cols: U J Y E M C
|  1.57 |  5.45 | -0.64 |  0.99 | -1.80 | -3.60 | -> (209)
| -3.60 | -1.80 | -0.64 |  5.45 |  1.57 |  0.98 | -> (25)
|  1.57 |  5.45 | -0.64 | -3.36 | -1.57 | -0.65 | -> (217)
perm: | -3.60 |  1.57 |  5.45 | -0.64 |  0.99 | -1.80 |  (209)
asked: |  1.57 |  5.45 | -0.64 |  0.99 | -1.80 | -3.60 |  (209)
asked: | -3.60 | -1.80 | -0.64 |  5.45 |  1.57 |  0.98 |  (25)
perm: |  0.98 |  1.57 |  5.45 | -0.64 | -1.80 | -3.60 |  (25)

cols: A W B X D
|  0.05 |  5.48 | -6.21 | -0.93 | -5.80 | : (209)
|  0.00 |  4.88 | -6.55 | -1.31 |  0.00 | : (82)
|  2.32 |  5.64 | -2.55 |  3.74 | -7.17 | : (130)
|  2.80 |  6.11 | -2.54 |  3.42 | -7.64 | : (28)
col: | -6.21 | -6.55 | -2.55 |  B
asked: |  2.80 |  6.11 | -2.54 |  3.42 | -7.64 |  (28)
col: | 5.64 | 6.11 |  W
asked: |  2.32 |  5.64 | -2.55 |  3.74 | -7.17 |  (130)
col: | 0.05 | 0.00 | 2.32 |  A

cols: K S F V
| 0.88 | 0.28 | 0.43 | 0.31 | : (82)
| 0.31 | 0.43 | 0.87 | 0.28 | : (17)
|  0.11 | -0.04 |  0.64 |  0.14 | : (28)
|  2.28 | -0.25 | -4.01 |  1.49 | : (25)
| -1.92 | -2.61 | -1.34 |  0.05 | : (209)
| -0.84 | -8.36 | -5.70 | -0.44 | : (217)
perm: | 0.43 | 0.87 | 0.28 | 0.31 |  (17)
asked: | 0.88 | 0.28 | 0.43 | 0.31 |  (82)
col: |  0.28 |  0.43 | -0.04 |  S

cols: kuzu monef fedis ven nik kosu Zigir zaz tiga neb
| -2.64 | -0.71 | -0.99 |  1.06 | -2.54 | -0.28 | -1.19 |  8.31 |  1.66 |  5.15 | : (17)
| -0.71 | -2.54 | -0.99 | -2.64 | -1.19 |  1.06 |  1.66 | -0.28 |  5.16 |  8.31 | : (130)
| -0.78 |  1.30 |  0.20 |  0.57 |  0.74 |  1.25 | -0.73 |  0.91 |  1.79 | -1.65 | : (25)
| -0.71 | -2.54 | -0.99 | -2.64 | -1.19 |  1.06 | -0.66 | -0.73 | -1.86 | -0.38 | : (28)
|  0.08 | -1.87 | -0.08 |  0.30 | -0.52 | -0.63 | -0.84 |  0.17 | -2.28 | -1.96 | : (209)
|  1.25 |  0.80 |  1.64 |  4.59 |  1.64 | -0.79 | -0.47 | -1.18 | -2.69 | -2.35 | : (54)
|  0.08 | -1.87 | -0.08 |  0.30 | -0.52 | -0.63 |  0.18 | -1.41 | -1.45 |  0.01 | : (88)
|  1.25 | -1.65 |  1.30 |  0.57 |  1.78 |  0.91 |  0.74 | -0.73 |  0.20 | -0.78 | : (217)
perm: | -0.78 |  0.20 | -0.73 |  0.74 |  0.91 |  1.78 |  0.57 |  1.30 | -1.65 |  1.25 |  (217)
col: |  0.57 | -2.64 |  0.30 |  4.59 |  ven
col: | -0.99 | -0.99 |  0.20 | -0.99 | -0.08 |  1.64 |  fedis
perm: | -2.64 | -2.54 | -1.19 | -0.99 | -0.71 | -0.28 |  1.06 |  1.66 |  5.16 |  8.31 |  (130)

cols: Lakun pufa lod Dabim nabez dage vato tizop tadek Lovo
| -3.01 |  0.48 | -2.25 | -0.70 |  0.42 |  3.21 | -3.52 | -3.18 |  0.05 |  3.73 | : (28)
|  0.04 | -3.53 |  0.42 | -2.25 | -0.70 | -3.01 |  3.21 |  3.73 |  0.48 | -3.18 | : (17)
| -2.25 | -3.53 |  0.48 |  0.42 |  3.21 | -0.70 |  3.73 |  0.05 | -3.01 | -3.18 | : (193)
|  8.98 | -6.40 |  4.74 | -3.46 | -4.24 | -2.61 | -1.51 | -0.61 | -6.71 | -6.28 | : (156)
perm: | -3.52 | -3.18 | -3.01 | -2.25 | -0.70 |  0.05 |  0.42 |  0.48 |  3.21 |  3.73 |  (28)
col: | -3.01 | -0.70 |  dage
perm: |  3.21 | -0.70 |  3.73 |  0.05 | -3.01 | -3.18 | -2.25 | -3.53 |  0.48 |  0.42 |  (193)
next: |  0.04 | -3.53 |  |  0.42 | -2.25 | -0.70 |
col: | -0.70 | -2.25 |  0.42 |  Dabim
perm: | -3.18 | -3.01 |  0.05 |  3.73 | -0.70 |  3.21 |  0.42 |  0.48 | -3.53 | -2.25 |  (193)
next: | -2.25 | -0.70 |  0.42 |  3.21 |  | -3.52 | -3.18 |  0.05 |

cols: sogo Fod Gatal voma Nenu rero mubi zabuf Nufum zeti
|  0.40 |  2.88 | -2.43 |  4.05 | -4.95 |  1.25 |  1.84 |  2.47 |  2.74 |  1.42 |  (17)
| -0.34 | -1.41 |  1.28 | -2.00 |  2.38 | -0.68 | -0.97 | -1.18 | -1.26 | -0.61 |  (82)
|  0.07 | -0.80 |  0.56 | -1.11 |  1.43 | -0.27 | -0.43 | -0.73 | -0.88 | -0.50 |  (193)
|  1.42 | -4.95 |  2.74 |  1.84 |  4.04 |  2.47 | -2.43 |  2.88 |  1.25 |  0.40 |  (11)
| -0.54 |  1.28 | -1.41 | -4.45 |  5.39 | -1.42 | -2.06 | -2.69 | -2.94 | -1.50 |  (54)
|  0.17 |  1.39 | -1.16 |  1.96 | -2.41 |  0.60 |  0.88 |  1.20 |  1.34 |  0.71 |  (88)
| -0.74 | -4.96 |  4.21 | -6.99 |  8.52 | -2.18 | -3.19 | -4.26 | -4.70 | -2.43 |  (209)
| -0.74 | -3.14 |  2.84 | -4.46 |  5.32 | -1.50 | -2.15 | -2.64 | -2.82 | -1.38 |  (130)
| -0.39 | -3.77 |  3.09 | -5.29 |  6.52 | -1.58 | -2.34 | -3.27 | -3.67 | -1.94 |  (28)
| -0.32 | -2.02 |  1.73 | -2.85 |  3.46 | -0.90 | -1.31 | -1.73 | -1.90 | -0.98 |  (25)
next: |  1.28 | -1.41 | -4.45 |  5.39 | -1.42 | -2.06 |  | -2.69 | -2.94 | -1.50 |
perm: |  0.40 | -2.43 |  1.84 |  2.88 |  2.74 |  4.05 | -4.95 |  2.47 |  1.42 |  1.25 |  (17)
next: |  3.09 | -5.29 |  6.52 | -1.58 | -2.34 |  | -3.27 | -3.67 | -1.94 |
next: | -1.41 |  1.28 |  | -2.00 |  2.38 | -0.68 |

cols: T L G Z N
| -3.78 | -0.04 | -0.54 |  2.06 | -0.37 | = (54)
| -0.71 |  8.95 |  0.83 | -3.78 | -1.88 | = (17)
| -1.40 | -0.68 | -3.83 | -2.52 | -1.08 | = (25)
| -2.90 |  0.64 |  1.48 |  0.64 | -4.78 | = (209)
|  5.36 | -4.19 |  2.92 |  2.92 |  4.01 | = (156)
| -3.74 |  1.58 | -2.90 | -2.81 |  1.11 | = (217)
| -2.90 |  1.11 | -2.81 | -1.43 |  1.58 | = (11)
| -0.66 | -1.94 | -1.64 | -1.04 | -0.63 | = (88)
|  0.11 |  5.15 |  1.37 |  3.39 | -3.04 | = (28)
| -2.90 |  0.64 |  1.48 |  0.64 |  4.87 | = (82)
| -2.90 |  1.11 | -2.81 | -3.73 |  1.58 | = (130)
| -0.70 | -3.78 | -1.88 |  0.83 |  8.95 | = (193)
perm: | -0.54 | -0.04 | -0.37 |  2.06 | -3.78 |  (54)
perm: | -4.19 |  2.92 |  2.92 |  4.01 |  5.36 |  (156)
asked: | -2.90 |  0.64 |  1.48 |  0.64 | -4.78 |  (209)
perm: |  1.58 | -2.90 | -3.73 | -2.81 |  1.11 |  (130)
perm: | -1.88 | -0.70 |  0.83 | -3.78 |  8.95 |  (193)
col: |  4.01 |  1.11 |  1.58 | -0.63 | -3.04 |  N

cols: Fami mimus raso Bot mome poki Bon binul Dalo
| -1.19 | -0.23 | -2.65 | -0.35 | -4.67 |  0.64 |  2.93 |  4.23 |  1.83 | -> (11)
|  0.40 | -3.18 |  0.31 | -2.77 | -1.23 |  2.64 | -1.15 |  4.35 | -1.54 | -> (217)
| -2.64 |  4.85 | -3.66 |  2.63 | -0.73 | -1.59 | -3.23 |  3.04 | -6.15 | -> (88)
| -2.55 |  1.21 | -2.08 |  0.51 | -4.76 |  2.05 |  2.17 |  4.59 |  1.41 | -> (28)
|  2.14 | -1.52 | -2.65 | -0.64 | -0.99 | -2.06 |  2.02 |  1.74 |  2.00 | -> (193)
| -1.03 | -0.37 | -2.73 | -0.43 | -4.60 |  0.48 |  2.97 |  4.17 |  1.85 | -> (156)
| -1.03 | -0.37 |  0.48 |  2.97 |  4.18 | -0.43 | -4.60 |  1.85 | -2.73 | -> (82)
| -1.92 |  3.72 | -3.97 |  1.78 | -0.82 | -2.88 | -2.98 |  2.38 | -6.87 | -> (209)
| -1.03 | -4.60 | -2.73 |  2.97 | -0.43 |  1.85 |  4.17 |  0.48 | -0.38 | -> (54)
| -2.55 |  1.21 | -2.08 |  0.51 | -3.78 |  2.97 |  0.45 |  4.61 |  0.12 | -> (130)
| -3.72 |  3.39 | -1.60 |  1.88 | -3.78 |  2.97 |  0.45 |  4.61 |  0.12 | -> (25)
| -3.96 |  4.24 | -1.64 |  2.44 | -3.13 |  2.91 | -0.44 |  4.50 | -0.74 | -> (17)
perm: | -0.43 | -4.60 |  0.48 |  2.97 |  4.17 |  1.85 | -1.03 | -0.37 | -2.73 |  (156)
perm: | -4.76 | -2.55 | -2.08 |  0.51 |  1.21 |  1.41 |  2.05 |  2.17 |  4.59 |  (28)
col: |  2.64 | -1.59 |  poki
perm: |  1.83 |  4.23 |  2.93 |  0.64 | -4.67 | -0.35 | -2.65 | -0.23 | -1.19 |  (11)
perm: |  4.17 | -0.43 |  2.97 | -0.37 | -1.03 |  1.85 |  0.48 | -4.60 | -2.73 |  (156)
asked: | -2.55 |  1.21 | -2.08 |  0.51 | -4.76 |  2.05 |  2.17 |  4.59 |  1.41 |  (28)

cols: duki Kipu Lup sepi Vuliv fupag
| -1.23 | -3.41 | -0.08 | -3.76 | -0.49 | -3.29 | = (54)
| 1.73 | 4.80 | 0.11 | 5.31 | 0.70 | 4.63 | = (82)
| -0.44 | -1.32 | -0.04 | -1.35 | -0.11 | -1.28 | = (28)
| -1.37 | -3.91 | -0.10 | -4.20 | -0.47 | -3.78 | = (11)
| -2.68 | -7.31 | -0.16 | -8.21 | -1.18 | -7.03 | = (156)
| 1.21 | 3.20 | 0.06 | 3.73 | 0.62 | 3.07 | = (88)
| -1.18 | -3.55 | -0.11 | -3.62 | -0.26 | -3.47 | = (25)
| -0.14 | -0.54 | -0.03 | -0.44 |  0.06 | -0.54 | = (17)
| -0.94 | -2.60 | -0.06 | -2.88 | -0.38 | -2.51 | = (193)
next: | -0.94 | -2.60 |  | -0.06 | -2.88 | -0.38 |
next: | -0.44 | -1.32 |  | -0.04 | -1.35 | -0.11 |
col: |  0.06 | -0.38 |  Vuliv

